Here is a tiny trained network, its code and every weight. The questions are about switching its units off for an input and a class, where a switched-off unit gives its printed mean instead of its output.

import numpy as np


def w(rows, s, z=0):
    codes = np.array(rows[::2]) - 128.0
    scale = np.full(codes.shape[1], s)
    scale[-1] = z or s
    return codes * scale


def f(y):
    return np.maximum(y, 0)


def log_softmax(a):
    a = a - a.max(-1, keepdims=True)
    return a - np.log(np.exp(a).sum(-1, keepdims=True))


def net(x, mask):
    res = np.array(x, float).reshape(1, 6) / 4 @ E
    y = f(res @ A[0][:, :-1].T + A[0][:, -1])
    res = res + np.where(mask, y, B[0][:, -1]) @ B[0][:, :-1]
    return log_softmax(res[-1] @ U[:, :-1].T + U[:, -1])


A, B = {}, {}
E = w([
[162,123,90,172,174,110],'x0',
[4,96,225,82,255,135],'x1',
[37,210,147,104,101,2],'x2',
[123,127,140,112,102,137],'x3',
[86,56,201,171,61,177],'x4',
[60,135,218,60,31,147],'x5',
],0.007)
A[0] = w([
[51,134,158,112,169,158,59],'N0',
[165,197,119,54,166,114,113],'N1',
[105,128,207,31,254,129,93],'N2',
[105,116,197,186,64,182,81],'N3',
[194,114,125,86,108,219,93],'N4',
[29,130,165,95,63,80,228],'N5',
[89,78,156,179,95,209,211],'N6',
[59,116,135,111,204,139,5],'N7',
[182,155,90,165,61,79,108],'N8',
[107,60,176,112,182,123,72],'N9',
[154,163,101,53,149,121,115],'N10',
[159,81,147,141,143,134,40],'N11',
[80,202,140,162,104,90,47],'N12',
[82,154,95,91,124,30,123],'N13',
[195,83,94,154,176,86,50],'N14',
],0.0074,0.0029)
B[0] = w([
[78,106,110,131,2,157,192],'N0',
[116,151,114,192,115,219,177],'N1',
[186,109,96,187,12,74,242],'N2',
[53,101,103,168,156,195,186],'N3',
[213,150,182,95,125,124,195],'N4',
[140,92,91,94,227,183,253],'N5',
[92,179,90,126,192,164,211],'N6',
[219,129,118,140,70,98,181],'N7',
[124,52,194,120,97,107,213],'N8',
[141,117,198,176,68,86,182],'N9',
[129,251,48,179,89,138,166],'N10',
[148,158,172,104,180,145,146],'N11',
[155,89,144,88,200,89,169],'N12',
[243,181,156,152,220,216,199],'N13',
[104,121,102,110,145,87,192],'N14',
],0.0065,0.0072)
U = w([
[154,154,143,144,107,125,255],'0',
[209,152,221,138,158,139,104],'1',
[110,195,85,199,81,174,114],'2',
[183,121,168,154,2,57,1],'3',
[114,111,73,120,138,119,100],'4',
],0.0086,0.0035)

Each question gives the input, the list of numbers given to net, and the class t.
The units are the neurons (one row each of A and B). Each row of codes is followed by its name. A weight is (code - 128) times the scale printed after its matrix; where a second scale follows, it is the last column's (A, B and U).
mask holds one flag per neuron, in row order. A switched-off neuron (its flag False) gives its mean, the last column of its row in B, instead of its output. The means were averaged over made-up inputs and are rounded, as every weight is.
A unit's drop is (log p(t) with every unit on - log p(t) with that unit switched off) / (log p(t) with every unit on - log p(t) with every unit switched off).
The circuit of an input: a set's keep is (log p(t) with only the set's units on - log p(t) with every unit switched off) / (log p(t) with every unit on - log p(t) with every unit switched off). Starting from the 12 units with the biggest drops (on a tie, the unit counted first), units are removed one at a time, each time the one whose removal leaves the highest keep (on an exact tie, the one counted first), for as long as the keep stays at least 0.8.
units of the circuit, in order: the units of the circuit, biggest drop first
top k neurons: the k neurons with the biggest drops, biggest first
drop when u is switched off: that unit's drop, to one decimal
input [-7,7,-5,0,7,4], class 2: units of the circuit, in order	(N3 N0)
input [1,6,0,0,-5,2], class 3: units of the circuit, in order	(N2 N7)
input [-6,7,4,1,5,8], class 4: units of the circuit, in order	(N5)
input [6,6,5,-3,-1,-1], class 3: units of the circuit, in order	(N2 N7)
input [1,-4,7,6,-5,0], class 1: units of the circuit, in order	(N13 N12)
input [3,1,7,2,4,4], class 1: units of the circuit, in order	(N13 N5)
input [-2,-7,-8,5,7,2], class 1: units of the circuit, in order	(N4 N2)
input [-5,8,-5,0,-4,3], class 3: units of the circuit, in order	(N2 N9)
input [5,-6,8,-4,2,0], class 1: top 2 neurons	(N13 N2)
input [4,8,1,-7,4,4], class 3: top 2 neurons	(N2 N9)
input [5,5,-3,2,-4,3], class 3: top 2 neurons	(N2 N5)
input [-7,0,7,1,-7,5], class 1: top 3 neurons	(N13 N12 N5)
input [3,8,4,2,-5,-3], class 3: drop when N6 is switched off	0.1
input [7,-4,8,-4,-1,1], class 1: top neuron	(N13)
input [-2,8,0,7,-3,3], class 3: drop when N2 is switched off	0.5
input [-7,-1,4,-5,1,8], class 4: drop when N5 is switched off	0.4
input [4,8,2,-4,8,7], class 2: drop when N6 is switched off	0.6
